Below are the code and all the weights of a small trained network. Each question names an input and a class and asks about switching units off, where a switched-off unit gives its printed mean instead of its output.

import numpy as np


def w(rows, s, z=0):
    codes = np.array(rows[::2]) - 128.0
    scale = np.full(codes.shape[1], s)
    scale[-1] = z or s
    return codes * scale


def f(y):
    return np.maximum(y, 0)


def log_softmax(a):
    a = a - a.max(-1, keepdims=True)
    return a - np.log(np.exp(a).sum(-1, keepdims=True))


def net(x, mask):
    res = np.array(x, float).reshape(1, 6) / 4 @ E
    y = f(res @ A[0][:, :-1].T + A[0][:, -1])
    res = res + np.where(mask, y, B[0][:, -1]) @ B[0][:, :-1]
    return log_softmax(res[-1] @ U[:, :-1].T + U[:, -1])


A, B = {}, {}
E = w([
[166,98,166,116],'x0',
[219,17,163,116],'x1',
[72,1,8,144],'x2',
[132,71,179,126],'x3',
[163,141,116,165],'x4',
[100,123,84,75],'x5',
],0.0097)
A[0] = w([
[27,194,222,197,198],'neuron 1',
[136,118,111,212,110],'neuron 2',
[146,150,165,212,255],'neuron 3',
[185,102,252,111,179],'neuron 4',
[154,112,213,171,144],'neuron 5',
[161,109,163,151,77],'neuron 6',
[44,140,116,140,181],'neuron 7',
[185,105,226,152,141],'neuron 8',
[152,37,68,105,172],'neuron 9',
[210,62,189,129,203],'neuron 10',
[181,72,25,151,104],'neuron 11',
[206,199,88,91,127],'neuron 12',
[104,200,153,2,96],'neuron 13',
[113,87,135,246,125],'neuron 14',
],0.011,0.0081)
B[0] = w([
[126,186,33,100,241],'neuron 1',
[193,119,79,251,153],'neuron 2',
[71,188,92,73,229],'neuron 3',
[3,185,119,107,246],'neuron 4',
[69,149,170,64,197],'neuron 5',
[110,77,177,116,151],'neuron 6',
[90,119,111,37,206],'neuron 7',
[70,120,158,63,217],'neuron 8',
[100,41,119,96,236],'neuron 9',
[98,136,80,48,243],'neuron 10',
[185,2,96,142,207],'neuron 11',
[201,168,71,98,179],'neuron 12',
[226,151,17,189,192],'neuron 13',
[185,100,58,106,172],'neuron 14',
],0.0074,0.012)
U = w([
[170,108,184,249,2],'0',
[160,104,221,245,8],'1',
[89,154,130,120,253],'2',
[37,30,191,74,119],'3',
[160,103,131,191,40],'4',
[201,80,67,161,194],'5',
],0.011,0.0044)

Each question gives the input, the list of numbers given to net, and the class t.
The units are the neurons (one row each of A and B). Each row of codes is followed by its name. A weight is (code - 128) times the scale printed after its matrix; where a second scale follows, it is the last column's (A, B and U).
mask holds one flag per neuron, in row order. A switched-off neuron (its flag False) gives its mean, the last column of its row in B, instead of its output. The means were averaged over made-up inputs and are rounded, as every weight is.
A unit's drop is (log p(t) with every unit on - log p(t) with that unit switched off) / (log p(t) with every unit on - log p(t) with every unit switched off).
The circuit of an input: a set's keep is (log p(t) with only the set's units on - log p(t) with every unit switched off) / (log p(t) with every unit on - log p(t) with every unit switched off). Starting from the 12 units with the biggest drops (on a tie, the unit counted first), units are removed one at a time, each time the one whose removal leaves the highest keep (on an exact tie, the one counted first), for as long as the keep stays at least 0.8.
circuit, biggest first: the units of the circuit, biggest drop first
top k neurons: the k neurons with the biggest drops, biggest first
drop of u: that unit's drop, to one decimal
input [-6,8,-8,2,6,-2], class 3: circuit, biggest first : (neuron 8)
input [3,-6,-6,0,3,7], class 5: circuit, biggest first : (neuron 13; neuron 4)
input [-1,-7,-4,-5,7,5], class 5: top 3 neurons : (neuron 13; neuron 4; neuron 12)
input [-8,6,0,-6,-2,4], class 5: top 3 neurons : (neuron 4; neuron 8; neuron 5)
input [-8,-8,-3,-5,-5,8], class 5: top 2 neurons : (neuron 13; neuron 4)
input [5,-2,-3,-6,-6,4], class 5: top 2 neurons : (neuron 13; neuron 4)
input [-1,0,1,-5,1,3], class 5: top 4 neurons : (neuron 4; neuron 8; neuron 5; neuron 3)
input [4,2,8,4,0,1], class 5: top 2 neurons : (neuron 4; neuron 11)
input [5,0,-3,2,-7,8], class 2: top 2 neurons : (neuron 13; neuron 11)
input [-2,5,-2,-1,8,4], class 3: top 2 neurons : (neuron 13; neuron 1)
input [-3,5,-4,-2,-4,8], class 5: drop of neuron 3 : 0.2
input [6,0,6,0,4,-3], class 5: drop of neuron 10 : 0.0
input [8,1,-4,2,6,-4], class 3: drop of neuron 5 : 0.2
input [0,-3,3,4,7,-8], class 5: circuit, biggest first : (neuron 14)
